Below is a small trained network, with its code and all its weights. Each question gives an input and a target symbol and asks what happens when units are switched off, that is, made to give their printed mean instead of their output.

import numpy as np


def w(rows, s, z=0):
    codes = np.array(rows[::2]) - 128.0
    scale = np.full(codes.shape[1], s)
    scale[-1] = z or s
    return codes * scale


def f(y):
    return y / 2 * (1 + np.tanh(0.7978845608 * (y + 0.044715 * y**3)))


def softmax(a):
    e = np.exp(a - a.max(-1, keepdims=True))
    return e / e.sum(-1, keepdims=True)


def log_softmax(a):
    a = a - a.max(-1, keepdims=True)
    return a - np.log(np.exp(a).sum(-1, keepdims=True))


def net(x, mask):
    ids = ['αβγδεζηθλμξπστφψ'.index(c) for c in x.split()]
    T = len(ids)
    res = E[ids] + P[:T]
    u = 0
    for l in range(2):
        r = res
        for j in range(3):
            rows = slice(2 * j, 2 * j + 2)
            q, k, v = (r @ M[l][rows].T for M in (Q, K, V))
            z = softmax(np.where(np.tri(T) > 0, q @ k.T / 2**0.5, -1e9)) @ v
            o = O[l][rows]
            res = res + np.where(mask[u + j], z, o[:, -1]) @ o[:, :-1]
        u += 3
        y = f(res @ A[l][:, :-1].T + A[l][:, -1])
        res = res + np.where(mask[u : u + 12], y, B[l][:, -1]) @ B[l][:, :-1]
        u += 12
    return log_softmax(res[-1] @ U[:, :-1].T + U[:, -1])


Q, K, V, O, A, B = {}, {}, {}, {}, {}, {}
E = w([
[98,163,98,129],'α',
[81,100,163,147],'β',
[127,80,143,156],'γ',
[89,204,221,142],'δ',
[154,128,168,158],'ε',
[189,146,183,169],'ζ',
[155,184,192,36],'η',
[143,107,156,157],'θ',
[138,160,190,152],'λ',
[123,93,146,154],'μ',
[179,97,153,172],'ξ',
[100,119,141,2],'π',
[108,47,131,156],'σ',
[250,180,215,53],'τ',
[130,122,45,220],'φ',
[123,217,5,191],'ψ',
],0.0091)
P = w([
[102,41,176,166],'0',
[253,252,170,148],'1',
[222,226,157,139],'2',
[223,222,150,129],'3',
[234,209,144,128],'4',
[223,180,126,124],'5',
[211,167,120,116],'6',
[200,161,126,120],'7',
],0.0055)
Q[0] = w([
[77,119,187,163],'L0H0',
[91,133,148,177],'L0H0',
[166,181,174,71],'L0H1',
[8,150,142,119],'L0H1',
[153,64,90,2],'L0H2',
[168,134,184,42],'L0H2',
],0.0069)
K[0] = w([
[177,172,126,154],'L0H0',
[175,170,156,146],'L0H0',
[138,175,55,82],'L0H1',
[192,151,254,72],'L0H1',
[190,240,224,34],'L0H2',
[192,101,178,100],'L0H2',
],0.0079)
V[0] = w([
[72,20,35,136],'L0H0',
[207,214,154,128],'L0H0',
[216,129,115,94],'L0H1',
[254,161,179,94],'L0H1',
[216,78,95,139],'L0H2',
[165,233,230,132],'L0H2',
],0.0072)
O[0] = w([
[52,199,178,137,2],'L0H0',
[231,96,76,140,221],'L0H0',
[173,156,105,166,165],'L0H1',
[254,98,98,179,234],'L0H1',
[181,148,155,201,154],'L0H2',
[217,60,119,56,252],'L0H2',
],0.008,0.0036)
A[0] = w([
[141,115,35,188,106],'L0N0',
[145,85,166,221,161],'L0N1',
[170,206,53,136,148],'L0N2',
[39,153,174,153,165],'L0N3',
[149,159,35,173,118],'L0N4',
[156,41,193,101,171],'L0N5',
[155,174,51,162,123],'L0N6',
[41,164,159,169,162],'L0N7',
[43,154,164,176,162],'L0N8',
[131,117,84,239,254],'L0N9',
[130,95,217,2,198],'L0N10',
[146,61,151,233,181],'L0N11',
],0.0093,0.0064)
B[0] = w([
[8,132,77,186,173],'L0N0',
[200,247,116,171,200],'L0N1',
[48,62,99,88,220],'L0N2',
[22,173,156,144,147],'L0N3',
[24,89,78,141,177],'L0N4',
[179,128,207,84,243],'L0N5',
[23,79,80,117,181],'L0N6',
[17,201,141,155,145],'L0N7',
[20,177,152,181,145],'L0N8',
[152,151,3,176,254],'L0N9',
[107,25,186,27,197],'L0N10',
[206,216,86,181,234],'L0N11',
],0.0073,0.0074)
Q[1] = w([
[8,142,116,170],'L1H0',
[9,36,100,35],'L1H0',
[94,160,191,125],'L1H1',
[144,126,179,100],'L1H1',
[154,167,132,190],'L1H2',
[253,189,185,163],'L1H2',
],0.0068)
K[1] = w([
[105,125,18,158],'L1H0',
[164,15,24,73],'L1H0',
[94,124,126,96],'L1H1',
[102,96,69,129],'L1H1',
[116,171,172,188],'L1H2',
[162,183,255,158],'L1H2',
],0.0071)
V[1] = w([
[249,116,79,142],'L1H0',
[82,2,147,57],'L1H0',
[99,98,78,152],'L1H1',
[55,143,90,182],'L1H1',
[249,113,102,96],'L1H2',
[166,30,162,56],'L1H2',
],0.0075)
O[1] = w([
[98,226,152,158,3],'L1H0',
[74,98,1,30,133],'L1H0',
[111,78,69,175,132],'L1H1',
[170,83,74,152,134],'L1H1',
[162,202,144,93,35],'L1H2',
[145,149,74,65,72],'L1H2',
],0.0089,0.018)
A[1] = w([
[235,102,164,107,182],'L1N0',
[137,217,160,87,92],'L1N1',
[214,104,122,88,172],'L1N2',
[75,63,140,152,22],'L1N3',
[129,195,52,175,177],'L1N4',
[177,155,163,180,146],'L1N5',
[2,151,151,170,197],'L1N6',
[126,129,101,70,202],'L1N7',
[176,128,82,160,252],'L1N8',
[138,136,211,223,92],'L1N9',
[170,112,160,84,226],'L1N10',
[117,225,118,145,127],'L1N11',
],0.0086,0.0044)
B[1] = w([
[156,188,176,215,232],'L1N0',
[232,30,139,74,170],'L1N1',
[134,169,89,224,239],'L1N2',
[180,48,162,19,236],'L1N3',
[145,90,159,3,171],'L1N4',
[54,203,163,88,192],'L1N5',
[197,187,19,204,174],'L1N6',
[56,166,153,124,210],'L1N7',
[47,159,69,138,218],'L1N8',
[2,131,195,92,251],'L1N9',
[127,222,118,180,182],'L1N10',
[240,61,167,94,158],'L1N11',
],0.0069,0.021)
U = w([
[131,56,157,95,91],'α',
[123,111,140,176,216],'β',
[67,98,183,90,5],'γ',
[194,49,105,101,28],'δ',
[109,110,153,165,207],'ε',
[129,118,191,75,51],'ζ',
[180,98,154,63,100],'η',
[172,168,120,222,160],'θ',
[211,107,108,200,188],'λ',
[174,88,112,65,95],'μ',
[55,175,169,111,48],'ξ',
[39,143,122,26,184],'π',
[115,165,155,122,253],'σ',
[234,174,111,163,145],'τ',
[2,217,95,203,117],'φ',
[82,119,30,193,91],'ψ',
],0.0057,0.0051)

Each question gives the input, a string of symbols that net reads in full, and the target symbol t.
The units are the heads (2 rows each of Q, K, V and O) and the neurons (one row each of A and B). Each row of codes is followed by its name. A weight is (code - 128) times the scale printed after its matrix; where a second scale follows, it is the last column's (O, A, B and U).
mask holds one flag per unit, layer by layer, with each layer's heads first. A switched-off unit (its flag False) gives its mean, the last column of its rows in O or B, instead of its output. The means were averaged over made-up inputs and are rounded, as every weight is.
A unit's drop is (log p(t) with every unit on - log p(t) with that unit switched off) / (log p(t) with every unit on - log p(t) with every unit switched off).
The circuit of an input: a set's keep is (log p(t) with only the set's units on - log p(t) with every unit switched off) / (log p(t) with every unit on - log p(t) with every unit switched off). Starting from the 12 units with the biggest drops (on a tie, the unit counted first), units are removed one at a time, each time the one whose removal leaves the highest keep (on an exact tie, the one counted first), for as long as the keep stays at least 0.8.
units of the circuit, in order: the units of the circuit, biggest drop first
most important unit: the unit with the biggest drop
k most important neurons: the k neurons with the biggest drops, biggest first
k most important neurons of layer l: the k neurons of layer l with the biggest drops, biggest first
heads that matter: for each layer, one digit per head in row order, 1 if its drop is at least 0.15 and else 0, layers parted by /
input γ β π τ ζ η, target τ: units of the circuit, in order : [L1H2, L1N9]
input φ α α ε ξ ε γ, target γ: heads that matter : 111 / 101
input θ γ γ, target φ: most important neuron : [L1N3]
input α θ ξ θ π γ δ π, target π: 3 most important neurons : [L0N10, L0N11, L0N1]
input α β π π π τ, target τ: units of the circuit, in order : [L1H2, L1N9]
input σ θ η φ, target φ: units of the circuit, in order : [L1H0, L1N3]
input φ η π θ τ, target τ: 3 most important neurons : [L1N9, L1N2, L1N1]
input ζ β σ α β ζ β, target ζ: heads that matter : 000 / 101
input π ξ δ ζ λ, target ψ: heads that matter : 111 / 100
input ζ φ τ ε π φ η π, target φ: 4 most important neurons of layer 0 : [L0N10, L0N9, L0N11, L0N1]
input λ π σ π ε σ, target τ: heads that matter : 010 / 001
input σ β π μ α δ, target α: heads that matter : 111 / 001
input θ ψ π β μ α ε, target φ: heads that matter : 111 / 100
input λ π π λ η φ α, target φ: units of the circuit, in order : [L1H0]
input φ φ α β ζ τ ζ λ, target γ: 2 most important neurons of layer 0 : [L0N8, L0N7]
input π ξ π ψ φ ψ θ, target ψ: heads that matter : 101 / 100
input γ ε β τ η π α γ, target ε: heads that matter : 111 / 101
input π μ φ φ σ, target ψ: heads that matter : 101 / 100
input ξ φ μ φ θ α, target φ: heads that matter : 001 / 100
input β α β, target δ: 2 most important neurons of layer 1 : [L1N3, L1N9]
input θ η σ, target φ: most important unit : L0H0
input α λ γ ε β, target λ: 2 most important neurons : [L1N9, L0N11]
input φ λ σ γ β, target γ: 2 most important neurons : [L1N9, L0N8]
input ξ μ ζ δ ξ μ, target ξ: heads that matter : 101 / 101
input η λ θ λ φ ψ θ, target μ: heads that matter : 000 / 101
input ξ β δ, target ξ: 2 most important neurons : [L1N9, L1N5]
input γ σ β ψ δ ε, target ε: most important unit : L0H1
